Below are the code and all the weights of a small trained network. Each question names an input and a target symbol and asks about switching units off, where a switched-off unit gives its printed mean instead of its output.

import numpy as np


def w(rows, s, z=0):
    codes = np.array(rows[::2]) - 128.0
    scale = np.full(codes.shape[1], s)
    scale[-1] = z or s
    return codes * scale


def norm(h):
    return h / np.sqrt((h * h).mean(-1, keepdims=True) + 1e-5)


def f(y):
    return y / 2 * (1 + np.tanh(0.7978845608 * (y + 0.044715 * y**3)))


def softmax(a):
    e = np.exp(a - a.max(-1, keepdims=True))
    return e / e.sum(-1, keepdims=True)


def log_softmax(a):
    a = a - a.max(-1, keepdims=True)
    return a - np.log(np.exp(a).sum(-1, keepdims=True))


def net(x, mask):
    ids = ['βγεηλψω'.index(c) for c in x.split()]
    T = len(ids)
    res = E[ids] + P[:T]
    u = 0
    for l in range(2):
        q, k, v = (norm(res) @ M[l].T for M in (Q, K, V))
        z = softmax(np.where(np.tri(T) > 0, q @ k.T / 2**0.5, -1e9)) @ v
        res = res + np.where(mask[u], z, O[l][:, -1]) @ O[l][:, :-1]
        u += 1
        y = f(norm(res) @ A[l][:, :-1].T + A[l][:, -1])
        res = res + np.where(mask[u : u + 4], y, B[l][:, -1]) @ B[l][:, :-1]
        u += 4
    return log_softmax(norm(res)[-1] @ U[:, :-1].T + U[:, -1])


Q, K, V, O, A, B = {}, {}, {}, {}, {}, {}
E = w([
[159,143,54,171,88,124,118,101,130,116,102,17],'β',
[135,183,183,124,186,159,79,155,159,106,147,147],'γ',
[156,111,122,73,116,123,111,227,109,28,113,60],'ε',
[164,111,177,252,121,72,104,90,145,242,112,127],'η',
[113,104,181,140,140,36,132,133,162,109,105,103],'λ',
[141,125,115,138,101,121,205,166,171,76,96,152],'ψ',
[191,86,83,130,106,128,157,159,141,159,201,159],'ω',
],0.027)
P = w([
[142,62,148,98,179,112,164,145,58,140,124,151],'0',
[111,122,151,119,78,135,77,139,247,172,125,93],'1',
[122,128,135,148,101,124,76,119,233,126,143,104],'2',
[110,157,143,133,81,101,111,137,144,93,168,105],'3',
[134,173,139,145,105,67,106,117,132,78,170,117],'4',
[156,157,123,147,131,30,112,114,119,67,152,123],'5',
[183,165,94,140,172,14,100,114,116,112,127,125],'6',
[176,171,48,145,240,23,92,121,115,101,124,148],'7',
],0.016)
Q[0] = w([
[187,150,31,151,241,69,148,177,129,139,125,158],'0.h0',
[122,150,112,115,185,151,206,94,1,151,161,153],'0.h0',
],0.0066)
K[0] = w([
[171,138,118,136,197,62,205,92,2,86,178,153],'0.h0',
[93,129,190,128,111,236,59,113,91,157,29,62],'0.h0',
],0.0068)
V[0] = w([
[46,147,194,135,159,90,166,117,167,113,11,92],'0.h0',
[120,79,163,95,160,83,6,79,92,121,138,50],'0.h0',
],0.012)
O[0] = w([
[65,215,123,120,128,51,32,25,76,89,92,113,135],'0.h0',
[154,79,184,133,9,188,63,68,144,108,88,99,2],'0.h0',
],0.015,0.012)
A[0] = w([
[220,118,151,155,148,137,238,205,235,145,152,101,149],'0.n0',
[161,185,79,193,117,75,89,129,137,72,125,195,174],'0.n1',
[135,1,146,84,143,181,176,156,168,156,134,157,3],'0.n2',
[86,89,205,152,192,113,100,136,68,133,130,173,56],'0.n3',
],0.0097,0.006)
B[0] = w([
[95,85,133,47,107,56,84,9,156,105,179,126,246],'0.n0',
[231,152,175,77,109,120,90,64,116,126,159,65,229],'0.n1',
[51,189,160,106,121,146,13,146,111,108,36,99,165],'0.n2',
[72,80,40,146,209,172,51,145,78,189,59,176,133],'0.n3',
],0.012,0.013)
Q[1] = w([
[134,165,109,158,137,93,97,160,190,110,148,89],'1.h0',
[137,107,140,112,124,9,118,117,129,119,171,127],'1.h0',
],0.012)
K[1] = w([
[179,1,247,150,162,31,94,154,64,125,92,150],'1.h0',
[145,53,141,110,172,169,163,75,26,130,68,106],'1.h0',
],0.008)
V[1] = w([
[215,152,33,167,22,123,231,74,194,75,102,25],'1.h0',
[98,135,140,24,150,148,87,239,96,2,152,84],'1.h0',
],0.0082)
O[1] = w([
[71,186,76,65,53,30,95,162,206,217,64,135,2],'1.h0',
[132,80,9,163,86,109,29,193,130,22,182,240,196],'1.h0',
],0.013,0.0035)
A[1] = w([
[93,175,106,91,120,100,87,153,191,194,67,158,62],'1.n0',
[139,178,101,10,168,157,147,173,131,60,115,77,197],'1.n1',
[120,154,192,81,168,181,206,112,109,162,107,75,13],'1.n2',
[115,71,83,159,129,80,111,138,159,99,176,170,3],'1.n3',
],0.012,0.0031)
B[1] = w([
[156,146,137,129,167,245,191,241,109,79,116,131,186],'1.n0',
[114,156,174,195,64,117,71,46,133,210,167,103,255],'1.n1',
[158,70,89,237,52,121,8,240,128,145,201,149,167],'1.n2',
[163,170,174,151,123,88,168,147,62,177,162,46,219],'1.n3',
],0.014,0.0098)
U = w([
[146,144,138,48,103,176,175,172,125,150,44,129,254],'β',
[177,120,158,126,154,255,172,97,140,49,108,145,195],'γ',
[182,116,101,161,46,125,64,200,141,80,141,201,83],'ε',
[181,101,227,209,71,150,114,144,155,206,118,111,67],'η',
[135,114,206,48,49,111,79,5,92,129,67,174,70],'λ',
[164,198,169,90,187,83,140,159,37,137,158,84,121],'ψ',
[155,47,159,35,113,146,166,130,196,152,203,147,134],'ω',
],0.0071,0.0055)

Each question gives the input, a string of symbols that net reads in full, and the target symbol t.
The units are the heads (2 rows each of Q, K, V and O) and the neurons (one row each of A and B). Each row of codes is followed by its name. A weight is (code - 128) times the scale printed after its matrix; where a second scale follows, it is the last column's (O, A, B and U).
mask holds one flag per unit, layer by layer, with each layer's heads first. A switched-off unit (its flag False) gives its mean, the last column of its rows in O or B, instead of its output. The means were averaged over made-up inputs and are rounded, as every weight is.
A unit's drop is (log p(t) with every unit on - log p(t) with that unit switched off) / (log p(t) with every unit on - log p(t) with every unit switched off).
unit that matters most: the unit with the biggest drop
top k neurons: the k neurons with the biggest drops, biggest first
top k neurons in layer l: the k neurons of layer l with the biggest drops, biggest first
input η β β, target η: top 2 neurons : (1.n2; 0.n0)
input λ ω γ η, target λ: top 4 neurons : (0.n0; 0.n2; 1.n0; 1.n2)
input η λ ψ ε η β λ, target λ: unit that matters most : 0.h0
input ε ψ β ψ ε ω, target ε: top 2 neurons in layer 0 : (0.n2; 0.n1)
input β ω ψ β ε λ β β, target β: top 3 neurons in layer 1 : (1.n0; 1.n1; 1.n2)
input β ψ ω ε γ, target β: top 4 neurons : (1.n0; 0.n2; 0.n0; 0.n1)
input η ω ψ ω, target η: top 3 neurons : (1.n2; 0.n2; 0.n1)
input β γ β γ β ε, target ε: top 2 neurons in layer 0 : (0.n0; 0.n1)
input β ψ ω, target β: top 2 neurons in layer 0 : (0.n2; 0.n0)
input γ η ε, target γ: top 3 neurons : (0.n2; 1.n3; 1.n2)
input γ β β ψ ε λ β λ, target γ: top 2 neurons : (0.n3; 0.n0)
input γ ω β ε β γ ω, target γ: top 2 neurons : (0.n0; 0.n3)
input β η λ β, target β: top 2 neurons in layer 0 : (0.n0; 0.n2)
input β β ψ, target β: top 2 neurons in layer 1 : (1.n0; 1.n3)
input η γ ε ε ε β ω ω, target η: top 3 neurons : (0.n2; 1.n2; 0.n3)
input λ λ β η ω ω, target ω: top 2 neurons in layer 0 : (0.n0; 0.n1)
input β ε ω β ψ ω ε, target β: top 3 neurons : (0.n0; 0.n2; 1.n0)
input η β ω β λ β, target η: top neuron : (1.n2)
input γ ψ ω ε, target γ: top 2 neurons in layer 0 : (0.n3; 0.n1)
input λ λ β ψ, target λ: top neuron in layer 0 : (0.n1)
